How the nodes are linked:
PP vu MR
PP za LB
PP du PF
PP vi GQ
PP fi FC
PP se HH
PP ri SZ
TM vu NQ
TM za NC
TM du DS
TM vi RF
TM fi FD
TM se QG
TM ri HS
NB vu NF
NB za FH
NB du NM
NB vi PN
NB fi CF
NB se CJ
DS vu DT
DS za NJ
DS du TM
DS vi TP
DS fi NR
DS se RG
DS ri TR
LT vu HJ
LT za QF
LT du JB
LT vi CN
LT fi DD
LT se PG
LT ri MH
HM vu PN
HM za NH
HM du QZ
HM vi NF
HM fi ZL
HM se MZ
HM ri FL
TZ vu RG
TZ za CN
TZ du GB
TZ vi QF
TZ fi CD
TZ se DT
TZ ri DM
QZ vu PH
QZ za CD
QZ du HM
QZ vi DD
QZ fi CN
QZ se HL
QZ ri TL
RT vu CJ
RT za SZ
RT du HT
RT vi MZ
RT fi BQ
RT se NF
RT ri LB
CN vu SJ
CN za TZ
CN du ZL
CN vi LT
CN fi QZ
CN se JC
CN ri CR
GJ vu BF
GJ za DJ
GJ du HH
GJ vi LQ
GJ fi GM
GJ se PF
GJ ri SL
GQ vu JJ
GQ za NT
GQ du CH
GQ vi PP
GQ fi BC
GQ se PM
GQ ri NG
HT vu HR
HT za GZ
HT du RT
HT vi HL
HT fi PG
HT se DD
HT ri ZS
TC vu DJ
TC za BF
TC vi HD
TC fi LG
TC se FZ
TC ri NM
DD vu NM
DD za SL
DD du NF
DD vi QZ
DD fi LT
DD se HT
DD ri DJ
SG vu CR
SG za MD
SG du ZH
SG vi LG
SG fi HD
SG se MP
SG ri SJ
MZ vu SN
MZ za NG
MZ du HL
MZ vi RT
MZ fi GT
MZ se HM
MZ ri NT
MB vu PM
MB za BM
MB du CL
MB vi DR
MB fi RD
MB se JJ
MB ri NS
GN vu NT
GN za JJ
GN du QP
GN vi JP
GN fi MM
GN se BM
GN ri SN
TJ vu CD
TJ za PH
TJ du NS
TJ vi JH
TJ fi RG
TJ se NR
TJ ri CL
QG vu GB
QG za SF
QG du RG
QG vi GH
QG fi NS
QG se TM
QG ri RD
ZL vu SF
ZL za GB
ZL du CN
ZL vi JB
ZL fi HM
ZL se GT
ZL ri TB
RG vu TZ
RG za SJ
RG du QG
RG vi BN
RG fi TJ
RG se DS
RG ri MD
PG vu JL
PG za FF
PG du BQ
PG vi JC
PG fi HT
PG se LT
PG ri QM
JZ vu CH
JZ za QP
JZ du JJ
JZ vi SD
JZ fi TR
JZ se CL
JZ ri NR
FF vu TP
FF za PG
FF du BZ
FF vi DT
FF fi GZ
FF se QF
FF ri MS
PF vu SD
PF za ZS
PF du PP
PF vi CH
PF fi MS
PF se GJ
PF ri GZ
TR vu GR
TR za MP
TR du HS
TR vi DG
TR fi JZ
TR se MD
TR ri DS
GT vu NC
GT za NQ
GT du JC
GT vi BQ
GT fi MZ
GT se ZL
GT ri QB
FD vu NG
FD za SN
FD du NR
FD vi ZP
FD fi TM
FD se NS
FD ri JJ
FZ vu ZS
FZ za SD
FZ du JP
FZ vi QP
FZ fi SR
FZ se TC
FZ ri HR
QF vu BN
QF za LT
QF du ZN
QF vi TZ
QF fi SL
QF se FF
QF ri GM
JQ vu MF
JQ za RR
JQ du SR
JQ vi MM
JQ fi JP
JQ se ZC
JQ ri ZT
JG vu TG
JG za ZC
JG du DN
JG vi RD
JG fi DR
JG se RR
JG ri GH
GZ vu RM
GZ za HT
GZ du SZ
GZ vi GG
GZ fi FF
GZ se SL
GZ ri PF
JL vu PG
JL za TP
JL du ZT
JL vi NJ
JL fi HR
JL se HJ
JL ri SR
TP vu FF
TP za JL
TP du RF
TP vi DS
TP fi RM
TP se BN
TP ri DG
LQ vu CL
LQ za TL
LQ du PM
LQ vi GJ
LQ fi DM
LQ se CH
LQ ri CD
BC vu HS
BC za QB
BC du GR
BC vi FC
BC fi GQ
BC se DQ
BC ri NQ
GR vu TR
GR za QH
GR du BC
GR vi MS
GR fi CH
GR se DM
GR ri DT
TB vu ZH
TB za DQ
TB du CR
TB vi BH
TB fi FL
TB se QB
TB ri ZL
NG vu FD
NG za MZ
NG du GG
NG vi SZ
NG fi NQ
NG se NH
NG ri GQ
GB vu QG
GB za ZL
GB du TZ
GB vi ZN
GB fi NH
GB se NQ
GB ri DQ
CL vu LQ
CL za HD
CL du MB
CL vi BF
CL fi MD
CL se JZ
CL ri TJ
NF vu NB
NF za PJ
NF du DD
NF vi HM
NF fi JB
NF se RT
NF ri GF
HJ vu LT
HJ za BN
HJ du CF
HJ vi SJ
HJ fi NM
HJ se JL
HJ ri LG
FL vu BM
FL za PM
FL du TL
FL vi GF
FL fi TB
FL se NT
FL ri HM
LB vu JP
LB za PP
LB du ZS
LB vi NT
LB fi MF
LB se GF
LB ri RT
BH vu ZC
BH za TG
BH du MH
BH vi TB
BH fi GF
BH se MF
BH ri JB
MD vu DM
MD za SG
MD du RD
MD vi DN
MD fi CL
MD se TR
MD ri RG
ZN vu GH
ZN za JB
ZN du QF
ZN vi GB
ZN fi PJ
ZN se BZ
ZN ri TG
NM vu DD
NM za JH
NM du NB
NM vi PH
NM fi HJ
NM se HR
NM ri TC
TL vu HD
TL za LQ
TL du FL
TL vi DJ
TL fi CR
TL se QQ
TL ri QZ
MM vu QB
MM za HS
MM du MP
MM vi JQ
MM fi GN
MM se ZH
MM ri NC
GF za HH
GF du DJ
GF vi FL
GF fi BH
GF se LB
GF ri NF
NC vu GT
NC za TM
NC du NJ
NC vi ZT
NC fi SN
NC se SF
NC ri MM
ZS vu FZ
ZS za PF
ZS du LB
ZS vi QQ
ZS fi QM
ZS se DJ
ZS ri HT
HD vu TL
HD za CL
HD du BM
HD vi TC
HD fi SG
HD se QP
HD ri PH
DN vu GM
DN za LG
DN du JG
DN vi MD
DN fi BF
DN se DG
DN ri BN
NT vu GN
NT za GQ
NT du QQ
NT vi LB
NT fi QB
NT se FL
NT ri MZ
ZC vu BH
ZC za JG
ZC du LG
ZC vi ZH
ZC se JQ
ZC ri CF
SZ vu ZP
SZ za RT
SZ du GZ
SZ vi NG
SZ fi BZ
SZ se PJ
SZ ri PP
HR vu HT
HR za RM
HR du CJ
HR vi RZ
HR fi JL
HR se NM
HR ri FZ
SL vu JH
SL za DD
SL du PJ
SL vi CD
SL fi QF
SL se GZ
SL ri GJ
QB vu MM
QB za BC
QB du QH
QB vi MF
QB fi NT
QB se TB
QB ri GT
RD vu DQ
RD za ZH
RD du MD
RD vi JG
RD fi MB
RD se HS
RD ri QG
RZ vu HL
RZ za NR
RZ du SN
RZ vi HR
RZ fi NJ
RZ se PH
RZ ri QP
RF vu BZ
RF za ZT
RF du TP
RF vi TM
RF fi ZP
RF se GH
RF ri RR
JP vu LB
JP za MR
JP du FZ
JP vi GN
JP fi JQ
JP ri CJ
PM vu MB
PM za FL
PM du LQ
PM vi HH
PM fi DQ
PM se GQ
PM ri NH
JJ vu GQ
JJ za GN
JJ du JZ
JJ vi MR
JJ fi HS
JJ se MB
JJ ri FD
NS vu NH
NS za PN
NS du TJ
NS vi FH
NS fi QG
NS se FD
NS ri MB
LG vu MH
LG za DN
LG du ZC
LG vi SG
LG fi TC
LG se SR
LG ri HJ
RR vu FC
RR za JQ
RR du DG
RR vi HS
RR fi MR
RR se JG
RR ri RF
MR vu PP
MR za JP
MR du SD
MR vi JJ
MR fi RR
MR se DR
MR ri ZP
NJ vu JC
NJ za DS
NJ du NC
NJ vi JL
NJ fi RZ
NJ se SJ
NJ ri MP
CH vu JZ
CH za QQ
CH du GQ
CH vi PF
CH fi GR
CH se LQ
CH ri GG
DG vu MS
DG za SR
DG du RR
DG vi TR
DG fi SD
DG se DN
DG ri TP
DT vu DS
DT za JC
DT du NQ
DT vi FF
DT fi GG
DT se TZ
DT ri GR
NH vu NS
NH za HM
NH du CD
NH vi PJ
NH fi GB
NH se NG
NH ri PM
DJ vu TC
DJ za GJ
DJ du GF
DJ vi TL
DJ fi MH
DJ se ZS
DJ ri DD
HS vu BC
HS za MM
HS du TR
HS vi RR
HS fi JJ
HS se RD
HS ri TM
ZT vu BQ
ZT za RF
ZT du JL
ZT vi NC
ZT fi CJ
ZT se CF
ZT ri JQ
QQ vu QP
QQ za CH
QQ du NT
QQ vi ZS
QQ fi QH
QQ se TL
QQ ri HL
HL vu RZ
HL za GG
HL du MZ
HL vi HT
HL fi JC
HL se QZ
HL ri QQ
GM vu DN
GM za MH
GM du TG
GM vi DM
GM fi GJ
GM se MS
GM ri QF
PH vu QZ
PH za TJ
PH du PN
PH vi NM
PH fi SJ
PH se RZ
PH ri HD
CR vu SG
CR za DM
CR du TB
CR vi MH
CR fi TL
CR se QH
CR ri CN
MH vu LG
MH za GM
MH du BH
MH vi CR
MH fi DJ
MH se QM
MH ri LT
SR vu QM
SR za DG
SR du JQ
SR vi MP
SR fi FZ
SR se LG
SR ri JL
ZH vu TB
ZH za RD
ZH du SG
ZH vi ZC
ZH fi BM
ZH se MM
ZH ri SF
NR vu GG
NR za RZ
NR du FD
NR vi RM
NR fi DS
NR se TJ
NR ri JZ
SJ vu CN
SJ za RG
SJ du SF
SJ vi HJ
SJ fi PH
SJ se NJ
SJ ri SG
PJ vu FH
PJ za NF
PJ du SL
PJ vi NH
PJ fi ZN
PJ se SZ
PJ ri HH
HH vu DR
HH za GF
HH du GJ
HH vi PM
HH fi TG
HH se PP
HH ri PJ
DM vu MD
DM za CR
DM du DQ
DM vi GM
DM fi LQ
DM se GR
DM ri TZ
BZ vu RF
BZ za BQ
BZ du FF
BZ vi NQ
BZ fi SZ
BZ se ZN
BZ ri FC
GH vu ZN
GH za CF
GH du BN
GH vi QG
GH fi FH
GH se RF
GH ri JG
ZP vu SZ
ZP za CJ
ZP du RM
ZP vi FD
ZP fi RF
ZP se FH
ZP ri MR
JH vu SL
JH za NM
JH du FH
JH vi TJ
JH fi BN
JH se RM
JH ri BF
QP vu QQ
QP za JZ
QP du GN
QP vi FZ
QP fi MP
QP se HD
QP ri RZ
BQ vu ZT
BQ za BZ
BQ du PG
BQ vi GT
BQ fi RT
BQ se JB
BQ ri MF
SN vu MZ
SN za FD
SN du RZ
SN vi CJ
SN fi NC
SN se PN
SN ri GN
DQ vu RD
DQ za TB
DQ du DM
DQ vi TG
DQ fi PM
DQ se BC
DQ ri GB
QH vu MP
QH za GR
QH du QB
QH vi QM
QH fi QQ
QH se CR
QH ri JC
RM vu GZ
RM za HR
RM du ZP
RM vi NR
RM fi TP
RM se JH
RM ri SD
DR vu HH
DR du BF
DR vi MB
DR fi JG
DR se MR
DR ri FH
JB vu CF
JB za ZN
JB du LT
JB vi ZL
JB fi NF
JB se BQ
JB ri BH
SF vu ZL
SF za QG
SF du SJ
SF vi CF
SF fi PN
SF se NC
SF ri ZH
MS vu DG
MS za QM
MS du FC
MS vi GR
MS fi PF
MS se GM
MS ri FF
JC vu NJ
JC za DT
JC du GT
JC vi PG
JC fi HL
JC se CN
JC ri QH
BM vu FL
BM za MB
BM du HD
BM fi ZH
BM se GN
BM ri PN
MP vu QH
MP za TR
MP du MM
MP vi SR
MP fi QP
MP se SG
MP ri NJ
NQ vu TM
NQ za GT
NQ du DT
NQ vi BZ
NQ fi NG
NQ se GB
NQ ri BC
CJ vu RT
CJ za ZP
CJ du HR
CJ vi SN
CJ fi ZT
CJ se NB
CJ ri JP
QM vu SR
QM za MS
QM du MF
QM vi QH
QM fi ZS
QM se MH
QM ri PG
BF vu GJ
BF za TC
BF du DR
BF vi CL
BF fi DN
BF se SD
BF ri JH
TG vu JG
TG za BH
TG du GM
TG vi DQ
TG fi HH
TG se FC
TG ri ZN
FC vu RR
FC za MF
FC du MS
FC vi BC
FC fi PP
FC se TG
FC ri BZ
BN vu QF
BN za HJ
BN du GH
BN vi RG
BN fi JH
BN se TP
BN ri DN
CD vu TJ
CD za QZ
CD du NH
CD vi SL
CD fi TZ
CD se GG
CD ri LQ
PN vu HM
PN za NS
PN du PH
PN vi NB
PN fi SF
PN se SN
PN ri BM
SD vu PF
SD za FZ
SD du MR
SD vi JZ
SD fi DG
SD se BF
SD ri RM
FH vu PJ
FH za NB
FH du JH
FH vi NS
FH fi GH
FH se ZP
FH ri DR
MF vu JQ
MF za FC
MF du QM
MF vi QB
MF fi LB
MF se BH
MF ri BQ
GG vu NR
GG za HL
GG du NG
GG vi GZ
GG fi DT
GG se CD
GG ri CH
CF vu JB
CF za GH
CF du HJ
CF vi SF
CF fi NB
CF se ZT
CF ri ZC

In the rows, 500 stands for zero.

The rows follow the links: the fewer symbols apart two nodes are, the more alike their rows tend to be.

Known rows, each with its node:
232	475	695	727	415	527	613	380	523	581	219	545	438	479	423	528	561	623	502	708	596	503	512	567	403	335	668	528	842	754	615	518	685	550	599	580	540	487	391	484	525	769	701	620	322	478	478	545	514 -> DQ
572	645	436	603	450	489	140	258	832	568	786	544	692	615	439	520	445	412	608	196	489	649	463	386	546	339	709	361	401	606	434	487	500	441	565	588	401	582	497	356	771	746	433	752	519	518	531	541	609 -> QQ
316	655	358	373	532	786	241	374	559	735	481	319	377	423	630	413	535	588	443	417	642	547	464	617	576	418	370	324	181	286	508	650	342	421	514	610	499	441	535	343	596	427	460	450	659	498	469	347	398 -> JP
478	746	487	707	558	295	186	233	698	384	538	427	556	398	379	647	479	520	545	350	576	612	321	487	460	473	537	607	410	428	538	398	567	238	561	564	624	546	583	435	580	691	563	647	482	369	650	316	817 -> DJ
492	680	473	604	285	462	313	219	633	387	608	431	675	595	451	643	476	469	508	535	541	604	528	460	535	775	397	675	478	336	493	453	509	217	470	708	483	525	548	278	620	734	395	561	445	328	580	465	580 -> TL
378	428	482	478	581	674	242	422	577	725	468	520	368	386	508	396	601	802	651	307	743	448	502	497	350	147	600	212	454	667	770	643	460	542	587	491	555	383	536	618	653	409	629	352	588	546	517	234	468 -> JQ
717	510	319	382	480	539	509	617	356	450	566	480	514	586	570	444	241	139	619	457	228	559	554	486	692	696	262	331	409	437	231	546	362	508	423	435	388	575	438	542	420	456	341	519	645	562	520	806	364 -> NR
518	347	695	680	611	461	558	404	650	607	366	624	535	551	391	606	567	485	532	242	323	758	420	430	372	263	579	234	715	890	483	480	482	504	517	413	317	542	460	506	675	736	575	617	536	517	519	622	481 -> GR
301	408	680	664	607	522	440	460	600	731	322	425	373	312	378	515	697	632	422	402	536	599	337	560	479	90	694	281	571	754	534	576	512	609	501	401	490	563	580	587	559	508	577	543	392	694	577	557	416 -> FC
671	625	565	412	464	303	434	458	461	318	670	404	663	525	443	505	472	470	420	497	545	413	312	512	563	881	473	740	374	93	369	358	505	346	469	574	554	583	591	378	547	324	349	437	418	422	552	476	691 -> DD
465	689	549	467	445	465	530	487	362	390	381	252	420	436	472	492	584	499	250	760	612	512	478	637	754	689	540	751	549	195	319	400	643	593	601	374	595	617	499	383	309	291	434	446	348	577	534	672	635 -> PJ
330	445	452	563	511	637	532	539	499	743	322	568	356	427	537	453	512	526	486	569	411	409	588	438	484	154	483	162	567	895	571	674	486	619	494	509	415	447	384	588	524	692	708	564	540	536	509	585	329 -> HS
258	434	562	625	484	547	525	320	620	537	458	476	461	392	417	518	713	852	513	580	815	488	420	550	345	352	687	619	552	561	703	529	586	467	626	576	590	495	547	435	600	576	594	531	297	406	506	261	611 -> BH
441	680	562	659	630	388	218	336	584	533	451	388	466	393	490	697	568	275	459	267	276	725	221	545	522	265	541	337	400	546	303	482	470	419	533	389	373	581	580	499	629	641	526	667	564	571	673	673	602 -> PF
484	394	560	601	685	249	851	686	138	281	466	594	499	435	434	579	324	486	635	581	359	238	456	411	309	544	475	555	581	611	571	439	504	534	544	401	529	460	557	684	275	288	719	423	565	438	605	354	570 -> BN
500	560	310	332	440	544	436	557	413	351	679	337	446	396	573	368	418	462	465	751	747	343	617	546	614	810	398	673	352	135	571	518	468	580	545	504	748	490	504	387	415	250	476	390	428	398	431	362	475 -> NB
797	474	412	397	445	544	408	458	694	401	815	586	727	658	489	509	508	311	424	333	415	584	571	422	672	677	620	577	343	232	318	450	423	459	468	533	409	507	531	356	560	421	220	458	569	629	486	650	544 -> HL
502	342	475	481	596	429	658	690	326	358	528	601	491	369	486	406	558	672	585	654	719	234	631	472	413	417	568	691	469	540	850	505	463	561	649	449	658	425	483	576	450	247	679	341	406	460	376	225	563 -> CF
507	573	489	455	462	546	194	273	683	591	533	411	545	556	445	508	588	551	389	256	508	790	220	532	468	501	457	318	224	303	438	475	484	220	410	618	400	530	642	367	615	491	288	506	572	405	542	562	583 -> ZS
704	507	293	275	571	520	396	651	456	476	803	468	541	480	613	491	439	311	476	346	420	444	507	475	578	634	418	507	145	122	418	443	372	441	477	545	496	543	621	565	512	252	315	356	676	554	461	484	489 -> HR
218	808	612	752	360	406	337	320	526	437	256	171	409	375	486	608	636	394	393	698	533	515	371	597	660	336	602	591	498	485	444	501	654	514	684	412	730	557	476	426	515	596	650	710	370	565	584	561	658 -> HH
165	739	530	505	325	619	423	380	273	526	171	201	238	339	706	603	546	420	448	781	540	432	446	616	624	567	233	368	423	359	481	477	461	482	453	550	607	480	484	406	332	573	630	489	520	390	501	496	410 -> DR
579	313	559	371	411	716	761	738	306	653	397	568	458	510	589	354	509	493	450	555	404	461	655	535	563	467	467	376	656	583	486	591	445	696	412	458	375	460	462	596	393	381	492	375	513	584	359	705	213 -> TM
422	454	562	414	569	477	809	627	182	492	236	506	320	402	549	403	567	677	439	868	616	284	534	635	446	565	341	661	642	526	540	498	456	633	485	415	528	482	493	629	307	204	536	329	431	472	372	541	358 -> GH
306	785	590	627	207	652	443	289	544	544	259	322	439	483	557	491	523	394	323	759	500	653	516	590	594	735	356	612	628	408	398	508	578	556	486	508	649	574	420	406	456	814	498	779	370	498	450	732	532 -> PM
433	631	473	455	500	346	499	692	286	422	461	305	424	375	529	631	451	192	546	711	503	257	579	614	618	489	561	648	417	461	511	533	546	687	740	302	717	458	333	585	317	321	720	570	443	582	543	399	545 -> FH

Each walk starts at a row. The symbols on each line, taken left to right, move it on to the next node.
Answer with the node's row; about right is enough.
start 276	760	476	574	315	519	294	317	637	448	449	314	432	436	504	552	663	630	362	657	803	526	421	598	593	647	475	602	428	239	497	489	568	376	515	614	610	525	518	261	583	605	431	502	396	380	453	430	663
fi du vu du za vu fi du ri	549	683	654	571	559	195	477	476	370	255	521	410	593	440	405	728	425	223	470	588	351	451	345	497	553	556	557	696	506	426	296	274	507	527	621	320	621	622	454	548	418	445	555	558	390	569	683	557	806
za za vu vi vi vi fi vu	542	459	711	678	539	203	800	593	336	279	501	677	711	582	317	611	476	412	516	558	370	387	398	453	413	556	613	754	822	700	525	316	555	522	552	393	494	556	410	615	405	525	586	595	411	535	597	591	632
start 690	345	576	444	453	324	764	464	541	351	673	720	748	659	358	514	502	754	482	527	575	486	512	378	545	792	472	864	651	416	558	366	554	321	406	518	473	499	509	472	502	473	366	371	519	426	436	486	569
vi ri vu vi fi du	369	681	351	391	288	802	380	354	631	531	548	378	465	537	644	443	447	520	485	717	737	458	653	452	542	729	292	530	475	371	662	664	547	416	520	733	609	480	512	332	438	689	538	545	509	359	395	346	488
vu fi ri ri se ri ri	426	332	504	589	460	623	399	405	769	678	623	616	517	557	457	409	658	759	465	354	604	593	574	483	460	265	760	393	582	733	621	638	609	521	553	517	443	471	461	446	736	657	514	589	382	649	410	516	421
start 318	696	483	497	481	714	331	350	596	675	236	193	229	402	471	530	701	500	298	564	446	787	343	660	617	355	544	302	469	373	321	498	487	614	521	351	427	657	503	437	485	566	411	593	538	623	492	756	455
fi fi ri fi za du vu	615	311	425	358	722	360	501	719	426	431	760	718	550	455	444	430	431	603	701	192	446	331	515	433	360	309	593	441	357	544	551	500	367	534	599	480	440	398	603	624	572	254	505	241	650	515	511	312	458
ri se vi se vu vu za fi	461	699	412	576	514	541	300	460	509	516	558	446	502	454	647	660	330	115	616	352	245	547	503	444	489	282	335	199	461	730	433	596	456	608	528	471	416	452	409	501	533	748	575	625	685	496	680	553	499
start 376	331	627	485	384	684	566	349	606	806	258	526	355	575	452	409	696	652	438	521	481	764	484	609	486	388	543	315	762	656	411	592	539	594	359	547	262	542	493	468	571	688	389	546	492	534	399	856	319
fi za za ri za vi du fi se	642	367	651	489	668	174	621	526	413	275	639	664	691	567	303	486	537	653	534	413	515	364	379	480	372	539	703	838	634	554	598	258	547	402	514	427	517	548	575	557	483	326	540	340	379	515	569	318	641
se du se za fi fi	382	370	701	612	569	338	699	628	333	481	379	503	405	382	334	537	754	668	420	672	585	263	403	644	494	454	759	760	791	608	530	435	593	615	597	347	558	619	453	626	410	348	607	475	264	557	575	515	586
start 434	799	594	516	381	498	447	366	401	398	341	418	493	558	697	573	295	240	612	638	253	525	482	523	403	754	88	456	524	461	399	558	490	343	353	659	577	449	493	389	338	822	557	626	724	281	546	501	499
ri vi se fi vi	661	290	461	467	587	387	698	750	345	509	611	753	546	540	464	495	384	303	625	312	189	464	580	365	479	337	597	328	604	799	490	476	505	623	542	298	377	491	437	634	409	473	473	440	573	601	561	683	400
ri se za vu se se vi vi	499	376	590	696	514	342	582	311	708	360	549	664	654	561	461	586	541	644	681	452	590	540	410	432	318	485	596	665	736	814	795	465	621	266	484	686	421	414	591	444	615	719	646	650	427	359	504	371	648
start 560	247	345	401	490	673	603	752	541	602	721	683	543	417	517	319	450	647	587	413	608	358	809	479	508	303	715	461	533	693	689	569	412	642	586	466	556	350	405	558	534	345	584	480	494	625	446	364	351
vi du ri vu za du ri du	644	366	669	506	761	269	625	617	365	515	533	586	612	448	340	516	579	500	523	341	314	558	340	453	503	312	718	490	555	646	492	351	496	565	551	372	407	577	491	620	514	306	494	416	539	730	614	557	453
za fi vu ri fi za	463	407	582	553	720	464	503	551	385	622	295	482	428	420	539	554	488	479	683	320	332	562	352	494	289	192	408	124	519	858	507	495	488	385	474	430	367	474	517	644	475	583	646	379	641	476	547	451	413
start 513	534	424	322	527	661	445	717	367	603	428	377	299	415	613	421	436	313	409	516	396	477	580	591	715	476	447	360	384	217	381	562	370	731	565	345	442	488	455	519	294	303	414	432	543	600	471	752	392
vi za se za ri du du fi	259	497	618	530	374	721	717	397	363	571	109	392	296	556	643	421	556	599	494	793	570	469	578	576	379	598	252	355	727	638	636	566	507	543	332	656	487	429	499	507	420	637	624	472	518	367	410	509	315
za fi vu ri fi za	465	418	625	540	398	521	884	519	405	573	298	609	472	584	340	466	614	645	318	788	547	428	584	541	595	732	502	734	833	431	477	470	545	690	531	468	468	577	460	516	383	476	452	461	323	584	370	702	387
start 574	510	224	285	459	816	481	635	578	556	723	478	466	570	607	397	454	420	447	424	548	483	744	507	661	669	490	508	341	223	444	638	381	738	486	535	582	463	435	438	422	329	305	481	547	545	364	600	257
se za vi se du du du	599	567	442	419	667	423	367	695	318	430	622	397	424	468	525	644	345	180	588	380	228	421	454	474	540	391	513	347	343	540	329	431	415	647	653	326	531	549	445	665	406	285	596	477	603	626	678	597	539
vu se du vi ri se za	455	572	365	446	262	735	292	316	928	624	556	428	517	509	525	463	568	599	429	400	651	620	499	563	651	493	584	392	468	324	390	684	457	508	459	599	443	471	408	355	611	733	390	641	440	555	370	620	401
start 440	743	638	737	417	304	382	295	546	367	441	430	653	543	482	707	421	277	473	545	351	595	416	482	526	521	469	596	576	644	389	502	639	390	528	526	519	525	467	431	575	866	595	748	467	435	680	568	648
vu vi se ri vu vi du du vi	745	503	533	501	648	390	460	471	465	466	473	422	560	504	392	543	434	392	337	365	326	709	349	570	644	554	515	475	310	287	185	343	408	490	464	332	334	702	552	519	382	330	278	399	540	608	576	746	498
du vu vi fi fi se	494	644	480	496	320	670	642	660	335	457	391	385	416	502	562	361	375	259	373	792	416	334	678	549	670	835	282	653	615	388	438	554	486	624	526	479	619	456	357	482	246	421	567	573	501	506	425	595	434
start 475	305	499	475	697	489	621	871	329	629	460	428	424	422	477	426	588	513	471	500	500	381	603	579	470	183	619	324	438	643	521	518	398	825	594	356	466	412	481	731	455	174	564	396	508	666	457	527	351
vu vu se ri	259	536	666	582	488	518	603	491	353	463	205	466	258	344	571	493	555	664	472	748	558	389	413	566	360	255	399	416	566	765	748	554	557	629	615	496	611	459	463	545	435	500	786	483	433	463	588	306	433
za za du za vi se vu se du	396	446	613	525	381	618	581	300	716	557	473	583	534	534	467	373	606	909	433	676	780	524	493	554	440	646	546	668	729	533	655	619	633	379	370	776	517	453	449	394	574	717	467	541	420	432	319	481	476
